In the rows, zero is written as 128.
Here are made-up nodes, facts about them, and rows of numbers that follow some of those facts. Name the node behind each unnamed row.

Some nodes and their rows:
pifla: [137 104 117 121 134 111 142 131 123 118 135 122 130 147 156 115 122 125
 124 105 127 137 156 120 136 104 113]
vidur: [139 102 115 139 136 149 139 146 120 124 166 131 119 157 135 126 135 134
 125 119 106 129 175 102 147  84 115]
banofes: [134 106 119 113 140 115 135 158 129 122 139 119 128 145 151 111 114 130
 121 101 120 131 153 117 136  90 115]
staso: [131 102 128 120 137 125 143 137 121 116 178 126 135 123 188 112 121 127
 139  64  79 136 165 132 141 122 113]
gadek: [124 134 133 151 114 178 116 110 123 144 150 141 116 119  85 150 143 135
 132 187 117 105 123 125 127 139 142]
mudoli: [136  84 102 122 125 112 134 143 135 115 120 124 130 148 158 110 133 141
 115 122 102 161 123 136 143 140 115]
rugrom: [133 103 120 113 138 134 131 108 113 109 107 118 135 153 174 130 119 117
 136 112 126 153 142 112 138   7 125]
velam: [132 114 129 116 147 112 130 124 122 132 121 125 132 146 127 103 120 122
 116  59 114 142 141 107 140 120 114]
stuplufu: [139 102 118 132 122 113 148  93 104 109 139 112 135 151 150 102 122 127
 124 110 157 130 169 122 130 140 103]
lobrol: [118 141 133 137 114 144 110 123 133 133 113 133 127 110  97 137 139 141
 127 161 124 129  88 145 121 185 141]
todun: [112 158 135 131 115 109 120 115 146 141  75 131 119 113 107 145 142 118
 137 140 138 110 119 156 119 134 133]
drebi: [134 106 120 119 138 113 140 133 126 122 134 124 129 144 152 114 121 124
 125  91 118 139 152 119 138 100 115]
fovek: [118 151 140 136 119 144 115 118 129 135 120 132 127 109  97 140 134 131
 132 153 134 117 103 137 118 163 141]
groskim: [136 101 118 120 134 111 141 135 127 121 135 124 130 144 161 116 122 125
 125  99 119 137 157 122 137  95 114]
drave: [136 103 116 120 134 112 142 134 127 121 138 123 129 144 162 116 122 124
 125 103 121 137 154 123 138  95 114]
pilik: [129 116 131 113 149 113 127 130 123 133 118 124 131 144 119  99 115 126
 114  49 112 140 139 104 140 121 113]
fluman: [149 122 117 128 142  81 143 163 122 124 152 134 143 152 178 106 124 110
 136 115 101 131 128 121 135 117 120]
guser: [136 104 117 120 135 113 141 137 127 120 135 124 129 145 158 116 122 125
 125 102 122 138 155 122 138  95 114]
zuklal: [124 124 132 147 112 173 118  93 124 153 146 142 115 114  90 149 139 128
 131 192 115 102 119 129 125 133 142]
rozok: [136 106 121 126 131 113 143 111 115 117 136 118 133 146 145 107 122 126
 123  92 139 135 159 118 135 128 108]
mutas: [138 102 119 132 123 114 147  94 103 108 139 112 134 150 148 102 123 128
 125 109 158 130 168 122 131 142 102]

There are 2 kinds of fact about the nodes: γ, Θ.
(banofes, γ, pilik); (basko, γ, flamo); (beplun, γ, mutas); (biska, γ, skizam)
(bragek, γ, kagrum); (brufla, γ, rira); (brukle, γ, staso); (bulam, γ, karal)
(buskel, γ, vudrem); (daplogol, γ, sestin); (drave, γ, gropi); (drebi, γ, grigre)
(dresi, γ, balel); (festur, γ, pluzal); (flamo, γ, klufek); (flanozar, γ, sista)
(flapum, γ, suplek); (flavem, γ, fleklim); (fleke, γ, vidur); (fleklim, γ, banofes)
(flezus, γ, bragek); (flogun, γ, beplun); (flovon, γ, plofa); (fluman, γ, lutril)
(fodre, γ, skoplubram); (fovek, γ, grobo); (fugedror, γ, satezik); (gadek, γ, zuklal)
(gotror, γ, bulam); (gredritrak, γ, lazo); (griple, γ, daplogol); (grisivon, γ, fodre)
(grogros, γ, flovon); (groni, γ, nalan); (gropi, γ, flanozar); (grose, γ, vofek)
(groskim, γ, drebi); (grozum, γ, gofla); (guser, γ, stoplabi); (kagrum, γ, basko)
(karal, γ, tugramu); (klabri, γ, truplon); (klokle, γ, rofebrik); (klufek, γ, steka)
(kluklor, γ, gredritrak); (kluvum, γ, plezubu); (kodril, γ, modrak); (ligrak, γ, rozok)
(lobrol, γ, zogak); (luflo, γ, pura); (lutril, γ, biska); (masen, γ, vake)
(modrak, γ, rugrom); (mudoli, γ, puviplel); (mutas, γ, ligrak); (nalan, γ, masen)
(neskifo, γ, dresi); (nevok, γ, rabra); (nirok, γ, grogros); (nukel, γ, brukle)
(panil, γ, fovek); (pifla, γ, vustar); (pipla, γ, todun); (plegum, γ, grisivon)
(plezubu, γ, buskel); (plofa, γ, ropos); (pluzal, γ, tradu); (podal, γ, grose)
(pura, γ, sabrulum); (puviplel, γ, lobrol); (rabra, γ, brufla); (rira, γ, fluman)
(rofebrik, γ, flavem); (ropos, γ, plegum); (rozok, γ, grobi); (rugrom, γ, tridran)
(sabrulum, γ, sturak); (satezik, γ, drave); (sestin, γ, groskim); (skizam, γ, kluklor)
(skoplubram, γ, klabri); (soga, γ, zitrur); (staso, γ, nevok); (steka, γ, fleke)
(steto, γ, pipla); (stona, γ, stuplufu); (stoplabi, γ, grurudek); (stoplim, γ, voskel)
(stuplufu, γ, flogun); (sturak, γ, flezus); (suplek, γ, kluvum); (todun, γ, nirok)
(tostomi, γ, grozum); (tradu, γ, neskifo); (tridran, γ, gotror); (truplon, γ, luflo)
(tugramu, γ, grufom); (vake, γ, mudoli); (vidur, γ, gadek); (vofek, γ, kodril)
(voskel, γ, guser); (vudrem, γ, klokle); (vustar, γ, stona); (zitrur, γ, groni)
(zuklal, γ, festur); (balel, Θ, a); (banofes, Θ, b); (basko, Θ, b)
(beplun, Θ, a); (biska, Θ, b); (bragek, Θ, b); (brufla, Θ, a)
(brukle, Θ, b); (bulam, Θ, b); (buskel, Θ, a); (daplogol, Θ, b)
(drave, Θ, b); (drebi, Θ, b); (dresi, Θ, a); (festur, Θ, a)
(flamo, Θ, a); (flanozar, Θ, b); (flapum, Θ, a); (flavem, Θ, a)
(fleke, Θ, b); (fleklim, Θ, a); (flezus, Θ, b); (flogun, Θ, a)
(flovon, Θ, a); (fluman, Θ, b); (fodre, Θ, a); (fovek, Θ, a)
(fugedror, Θ, a); (gadek, Θ, a); (gofla, Θ, a); (gotror, Θ, b)
(gredritrak, Θ, a); (grigre, Θ, b); (griple, Θ, b); (grisivon, Θ, a)
(grobi, Θ, a); (grobo, Θ, b); (grogros, Θ, a); (groni, Θ, a)
(gropi, Θ, b); (grose, Θ, a); (groskim, Θ, b); (grozum, Θ, b)
(grufom, Θ, a); (grurudek, Θ, b); (guser, Θ, b); (kagrum, Θ, a)
(karal, Θ, b); (klabri, Θ, b); (klokle, Θ, b); (klufek, Θ, b)
(kluklor, Θ, a); (kluvum, Θ, a); (kodril, Θ, a); (lazo, Θ, a)
(ligrak, Θ, b); (lobrol, Θ, a); (luflo, Θ, b); (lutril, Θ, b)
(masen, Θ, b); (modrak, Θ, a); (mudoli, Θ, b); (mutas, Θ, b)
(nalan, Θ, b); (neskifo, Θ, a); (nevok, Θ, b); (nirok, Θ, a)
(nukel, Θ, a); (panil, Θ, b); (pifla, Θ, b); (pilik, Θ, b)
(pipla, Θ, b); (plegum, Θ, a); (plezubu, Θ, b); (plofa, Θ, a)
(pluzal, Θ, a); (podal, Θ, b); (pura, Θ, b); (puviplel, Θ, a)
(rabra, Θ, a); (rira, Θ, a); (rofebrik, Θ, a); (ropos, Θ, b)
(rozok, Θ, b); (rugrom, Θ, b); (sabrulum, Θ, a); (satezik, Θ, a)
(sestin, Θ, b); (sista, Θ, b); (skizam, Θ, a); (skoplubram, Θ, a)
(soga, Θ, b); (staso, Θ, b); (steka, Θ, b); (steto, Θ, b)
(stona, Θ, a); (stoplabi, Θ, b); (stoplim, Θ, a); (stuplufu, Θ, b)
(sturak, Θ, a); (suplek, Θ, a); (todun, Θ, a); (tostomi, Θ, a)
(tradu, Θ, b); (tridran, Θ, b); (truplon, Θ, b); (tugramu, Θ, a)
(vake, Θ, a); (veben, Θ, a); (velam, Θ, b); (vidur, Θ, b)
(vofek, Θ, b); (voskel, Θ, a); (vudrem, Θ, a); (vustar, Θ, b)
(zitrur, Θ, b); (zogak, Θ, a); (zuklal, Θ, a)

Rows to name:
No name comes twice in this set of rows, the named rows included.
[129 128 122 141 139 134 144 182 130 112 168 126 122 163 138 124 138 142
 128  95 125 144 177 104 145  92 114]	klufek
[134 100 118 116 137 124 135 116 118 114 119 120 133 152 168 124 120 120
 131 110 126 147 147 115 137  44 121]	vofek
[137 101 114 121 135 113 140 138 128 120 136 124 130 145 157 115 124 127
 123 108 118 141 148 122 138  99 114]	soga
[112 161 134 131 116 103 120 111 149 142  61 130 117 114 105 148 145 115
 137 132 135 108 127 158 119 130 131]	nirok
[124 118 131 144 110 169 118  77 127 161 142 143 115 112  97 147 135 122
 130 196 116 101 113 133 125 127 142]	festur
[109 154 145 135 120 132 138 116 155 153 149 135 124 100 118 144 124 128
 130 161 171 135  96 142 112 147 145]	sturak
[122 114 125 122 139  97 161 144 153 139 161 126 126 143 170 117 115 123
 124  97 156 156 148 123 133  78 117]	flezus
[116 152 142 133 121 155 110 106 124 131 110 131 129 112 105 145 133 129
 136 155 136 124  99 134 118 126 145]	tugramu
[118 147 138 134 118 150 112 109 124 129 111 130 128 114 111 148 133 130
 138 169 140 122  99 137 118 124 146]	grose
[138 103 118 126 129 112 145 117 115 114 138 119 132 149 154 110 123 125
 124 107 139 134 161 122 134 120 109]	vustar
[136 111 117 141 137 146 140 166 121 117 167 129 121 160 134 126 137 138
 126 110 111 134 177 102 147  89 115]	fleke
[124 115 131 140 109 162 120  70 129 164 134 144 116 109 101 145 132 120
 129 197 116 101 110 136 123 125 142]	pluzal

Now the same nodes, written a new way:
Named rows:
ropos: [102 136  93 127 120 174 150 116  88  99 130 159 137 202 142 112  86  86
 129 134 148 148 132 148  86 122 111 132 130 201]
nevok: [118 125  87 107 126 189 177  93 103 161 135 157  62 193 106 104 119 108
 130 141 153 148 141  93 103 133 123 105  87 179]
zogak: [135 154 187 109 143  76 135 161 188 116 107  78 165  89 117 174 158 164
  98  99  84 120 122 163 144 135 177 151 151 111]
gropi: [105 120  79 125 144 194 111 123 157 124  93 156 134 152 120  94 100 123
 120 124 155 130 176 147  92 128 132 109 159 210]
griple: [120 110  71 141 114 175 127  98  76 137 145 174  91 170 133  89  98  91
 155 150 164 140 135  99 108 124  85 112 102 151]
rugrom: [107 119  77 129 137 189 113 116 141 128 104 160 126 154 123  94  99 114
 129 127 156 130 168 137  96 126 121 112 148 199]
drebi: [119 140  72 131 117 158 133  97  99 128 131 167  89 170 125 104  94  78
 156 119 148 146 140 121 100 130  89 123  86 167]
vidur: [118 115  58 131 136 168 101  90 146 152 118 177  77 123 115  90 110 107
 163 117 148 138 173 109 109 135 105 105 104 166]
grurudek: [114 153  77 122 129 158 130 107 138 122 106 159 103 161 117 113  94  85
 145  97 137 145 158 147  90 134 107 128 101 192]
grose: [139  99 178 142 134 100 106 160 142 127 136  97 173  74 142 140 161 180
 110 153 121 102 112 123 165 121 154 128 180  71]
steto: [ 78  83  88 140 119 189 149  94  50  87 177 189 156 202 175 107  94 107
 138 172 142 159 120 134  93 118 119 129 169 202]
plofa: [126 130 198 124 119  80 163 150  97  95 162  93 183 134 156 175 147 150
 104 147  94 131  74 148 149 123 153 157 155  93]
mutas: [118 140  74 129 118 158 134  98 103 130 128 165  89 170 125 105  94  81
 153 117 148 146 141 122  98 130  92 123  88 169]
modrak: [138 113 181 132 135  97 118 159 152 128 129  90 171  82 134 150 162 176
 104 142 111 108 113 131 161 125 161 134 170  81]
grobo: [114 149  76 123 130 159 126 107 136 124 108 160 103 162 119 110  94  86
 144 102 139 145 157 145  91 133 108 127 103 192]
pipla: [ 81 105  87 134 120 173 153  93  69  83 166 185 153 203 166 119  90  97
 138 151 129 164 123 150  86 121 121 137 154 210]
plegum: [137 142 199 124 118  81 158 160 106 101 147  79 174 131 144 168 146 146
  99 142 103 123  79 144 149 122 148 153 146  88]
stoplabi: [114 132  75 129 129 171 123 107 120 127 118 164 102 161 124 100  98  95
 143 122 149 139 153 130  97 128 105 117 112 182]
grobi: [147 168 182 114 119  47 154 139 137 121 139  86 129 103 127 182 153 130
 129  96  80 134  92 143 150 136 140 160  88  72]
sabrulum: [172 159 193 129 118  88 129 182 131 141 105  57 141 106 111 144 146 144
  95 132 138  95  98 121 162 120 127 133 120  52]
brufla: [148 128 186 116 123  80 162 137 118 143 156  93 123 111 123 165 168 157
 115 140 103 125  89 105 164 131 151 139 111  63]

Rows to name:
No name comes twice in this set of rows, the named rows included.
[147 145 168 159 111  40  83 148 117  93 141 105 176  64 159 158 131 124
 151 111 100 115  94 155 157 124 104 160 126  46]	kluklor
[144  83 177 153 124 104 105 151 103 134 159 105 163  80 149 129 160 178
 120 175 133 102  96  98 176 117 135 121 171  43]	flapum
[120 120 152 108 146  40 130  94 196 138 159 132 115  40 129 186 188 170
 156  85  44 151 129 133 158 150 178 148 106  87]	balel
[147  96 196 100 125 121 203 131 100 179 174  86  94 139 111 154 193 186
  94 182 120 125  80  60 175 128 171 117 117  60]	nukel
[118 159  72 125 119 143 137  96 115 124 120 161  86 169 118 116  91  68
 159  96 134 152 143 138  92 134  91 132  72 176]	grigre
[134  93 186 132 138 117 115 165 151 132 129  90 178  85 134 138 167 194
  91 161 122 102 117 123 165 123 170 124 195  85]	fugedror
[119 119 196 126 120  77 162 141  91  89 179 102 189 135 168 178 151 155
 109 151  86 137  72 148 148 121 160 159 164  96]	grogros
[121 125 196 125 120  79 163 147  93  91 170  96 185 134 160 179 151 152
 108 150  91 135  74 147 147 123 157 160 160  96]	flovon
[114 110  74 137 125 186 121 106 103 133 128 170 107 164 130  85  98 106
 140 147 165 134 148 112 105 124 103 108 129 171]	panil
[148 141 172 155 114  43  91 148 117  99 143 104 170  70 155 157 135 125
 147 112  99 117  92 147 158 124 108 157 124  47]	skizam
[116 121  87 100 128 195 186  92 102 167 140 155  55 201 101 106 123 111
 124 146 154 150 141  88 104 133 128 102  87 182]	staso
[133 161  90 129 118 182 131 138 109 127  88 132 109 186 110  90  82  80
 120 123 175 123 147 134  94 121  90 116 107 175]	truplon
[150 168 166 156 115  20  76 151 136  80 127 105 180  57 158 170 121 106
 160  82  85 119  97 175 149 128 100 172 113  55]	lazo
[142 108 162 127 135  70 113 124 163 150 147 113 121  53 127 154 178 170
 138 123  93 123 118 109 168 137 153 130 124  56]	gadek
[116 114  69 142 126 179 108 108 116 127 121 169 114 153 132  88  95 105
 145 135 162 131 155 121 102 126 100 111 131 175]	plezubu

The same nodes again, as new rows of numbers:
Some nodes and their rows:
gofla: [133 144 135 187 135 171 128 117 120 155 102 142 169 128 147 123  96 209
 152 135 129 118 120 164 132  83 141 139 231 118 165 164 118 120 105 115
 158 146 141 133 100  94 209 132 129 194 162 165 152 142 172]
klufek: [106 119  84  90 118  93 103 158 150 139 133  89  99 110 143 133 145  32
 146  86  91 115 141 108 114 141  87  98  74 147 121  67 148 120 163 163
  76 146 153 166  95 156  90  98 124  93 125 192 119  84 120]
nukel: [127 138 144 143 161 148 149  88 125 114 128 165 120 156 117 118 105 188
 143 150 149  98 146 138 120 111 145 172 185 104 157 167 117 129 105 110
 137 139 131 126 107  94 160 122 151 177 140 145 128 163 146]
sestin: [123 109 122 105 105 115 107 158 131 130 149  97 131 111 122 137 153  63
 119 107 112 145 118 119 124 155 107  97  56 143  91  91 141 127 142 145
 112 111 118 130 154 152  95 130 119  76 109  99 114  99 106]
soga: [115 107 118 104 103 115 103 163 127 130 146  90 119 109 123 132 153  61
 117 107 116 148 117 122 126 154 110  97  69 142  92  95 145 128 146 143
 113 110 120 125 158 160  94 137 112  76 115 105 117  97 107]
rozok: [122 100 111 111  96 118 104 160 139 136 130 102 144 105 135 146 139  87
 121  94 123 152 126 104 127 161  93  94  59 144 105  69 144 114 137 161
 121 111 145 133 165 156 126 142 105  79  99  95 132  91 101]
ligrak: [122  91 107 102  97 109 109 154 147 127 126 112 139 105 134 150 132  98
 112  89 136 153 137  89 129 170  85  99  43 136 110  57 143 114 130 170
 120 107 155 128 177 159 129 144 103  72  91  88 141  91  91]
todun: [159 135 126 111 152 149 176  91 151 136 110 187 154 159 127 114 105 172
 116 149 143  97 121 143 120 123 157 147 196 126 167 193 110 182  84 122
 127 135 136  92 115  87 155 110 193 171 176 125 124 200 131]
nevok: [103  84 158 123 120 142  78 157 112 124 215  75 139 128  92 136 168  55
 164 100 113 107 145 128  80 164  94 129  39 149  80  81 164 101 121 136
 102 102 101 156 161 122 126 137 138  80  92  81  53 107 108]
vidur: [ 89 148  96  92 117 111 107 155 136 125 134 102 108  93 130 142 158  62
 133  76 107 116 112 103 121 141 101  95  38 151 123  59 141 111 144 142
 106 124 117 141 101 160  86 120 107  62 113 199 105  99 128]
lutril: [147 112 135 102 123 106 114 195 113 161 123 111 115 105 143 119 197  98
 131 125 117 154 156  92 114 131 144 121  48 209 117  76 159 146 161 114
 102 125 108 152 158 188  83 147  63  80 123  92  82  87  84]
festur: [111 189 141 114 178 168 169  87 117  97 110 190 135 129 124 129 133 219
 134 129 161  87  90 131 133  95 142 144 144  95 172 168 106 128  77  87
 163 122  86  99  93  99 124 133 135 143 134 199 138 176 155]
sabrulum: [159 148 157 141 175 131 159 102 106 110  94 157 132 176 162 119 140 186
 113 180 135 115 118 155 143 104 110 152 191  73 164 211 119 126 100 116
 144 114 138 143 116  92 102 115 148 190 116 108 184 158 139]
pura: [138 120 145 127 110  95 105 162 101 123 128  81 131 134 154 139 195  60
  91 136 100 158  96 131 143 150  76  93  62 117  99 122 147 103 137 146
 126  82 124 155 153 149  45 130 107  84  74  64 148  96 107]
sturak: [163 141 148 131 184 136 161 102 115 116  97 161 136 177 166 113 136 181
 125 175 131 106 119 154 138 102 100 149 194  76 161 213 119 137 102 120
 130 125 142 144 118  94 101 106 156 197 130 115 188 157 136]
tugramu: [138 145 140 151 156 146 147  81 141 106 120 157 126 144 127 117  92 182
 147 163 150 130 138 142 135  96 158 152 197 109 151 167 117 126 120 117
 153 150 128 131  93 103 170 124 151 188 147 153 143 159 142]
stuplufu: [122  86 104  98  98 108 114 151 149 123 119 120 141 104 133 157 127 106
 109  86 143 156 140  81 130 177  78 102  39 132 115  50 142 112 127 172
 123 104 163 126 187 162 134 147 101  70  85  79 150  92  84]
gotror: [140 114 131 117 110 113 105 124 165  91 161  81 119 101 117 134 131  42
 143 140 126 200 115 124 138 133 138  78  59 160  68  91 151 114 175 162
 136 126 103 146 129 162 111 134 134  89 108 107 118 100  86]
flanozar: [124 109 119 116  99 119  99 164 128 137 148  89 139 106 127 138 153  66
 125 103 110 147 116 123 125 152 106  91  68 151  91  91 143 122 142 146
 116 111 122 135 150 151 108 134 112  80 111 104 114  97 111]
pifla: [124 104 116 107 102 108 106 158 132 130 140 100 130 109 126 140 147  72
 115 103 118 148 122 108 128 156 103  97  57 146 100  84 142 123 140 149
 115 112 128 132 159 156 104 137 111  74 104 100 121  97 103]
guser: [123 111 118 109 102 113 104 157 130 132 148  94 130 111 125 136 152  64
 121 108 112 145 119 116 125 152 107  96  59 147  92  89 143 125 144 147
 112 112 123 132 151 155  97 134 115  76 109 102 116 100 105]

Name these rows:
No name comes twice in this set of rows, the named rows included.
[128 145 104 119 178 126 155  96 146 125  99 159  98 157 149 112  94 158
 162 135 127  78 162 130 119 100 116 164 205 101 186 158 119 136 130 133
 100 176 167 155  60  99 142  89 161 198 163 220 157 147 153]	flamo
[133 146 135 148 153 149 151  96 124 124 113 164 129 149 129 120 101 193
 137 149 143 108 139 140 130 103 148 161 199 107 165 170 114 131 112 111
 144 144 134 123 108  99 160 123 146 182 147 149 141 159 149]	fovek
[103 103 110  97  98 119 101 174 119 126 149  84 101 106 118 128 150  62
 114 103 121 146 117 133 128 160 112  97  85 127  86 108 147 132 151 139
 111 111 122 112 174 168  96 139 108  75 129  99 126  97 104]	zitrur
[108 163 131 178 109 102 146  78 122 119  94 158  95 161 115 126 120 168
  78 163 138 115 160 131 137 124 181 187 215 116 188 147 111 110 117 120
 156 126 157 121  62  90 158 119 151 160 134 152 103 185 171]	grisivon
[115 146 134  83 120 139 121 155 116 114 146 117 152  91 126 145 184  92
 117  92 125 135  61 120 131 143 101  73  11 140 101 100 137 124 110 121
 136  83  73 108 153 153  67 145 106  46  96 126 115 117 110]	tradu
[ 92 128 117 118 152 163 146 119 107 103 121 145  65 140 113 100  98 183
 126 143 168  99 142 176 136 123 154 170 248  59 141 210 125 140 128  98
 132 144 138  77 155 124 152 138 136 173 188 142 163 156 143]	vake
[106 169 145 188 119  99 138  80 103 106  90 149  89 166 122 130 132 175
  79 174 139 121 156 133 147 117 168 190 208  97 185 153 114  90 118 112
 169 117 152 132  66  93 141 124 129 163 112 142 122 170 174]	skoplubram
[120 119 104 116  61  87 108 148 144 151 132 100 130 121 115 139 164  30
  72 109 100 144 123 119 121 174 143 103  84 176 125  81 140 139 137 160
 115 102 142 115 116 140 104 121 148  58 124 100  70 143 118]	ropos
[133 106  97  85 127  97 109 166 145 142 134  85 114 122 158 129 150  30
 141  98  86 122 133 119 118 143  71  89  77 141 114  90 151 134 157 168
  73 140 156 167 117 154  75  96 132 101 124 156 140  87 106]	basko
[110  94 142 119 113 129  92 155 120 122 189  81 134 121 103 138 161  58
 144  99 112 122 128 125  99 162  97 114  49 145  86  85 154 111 132 142
 107 103 109 144 158 135 114 134 131  81  97  92  81 103 108]	brukle
[139 104 141 105 128 114 104 191 112 154 146 103 125 112 131 121 195  88
 143 118 118 142 158  98 101 136 131 130  44 199 110  79 165 137 151 118
 101 119 105 158 160 170  95 148  76  81 116  86  71  90  88]	fluman

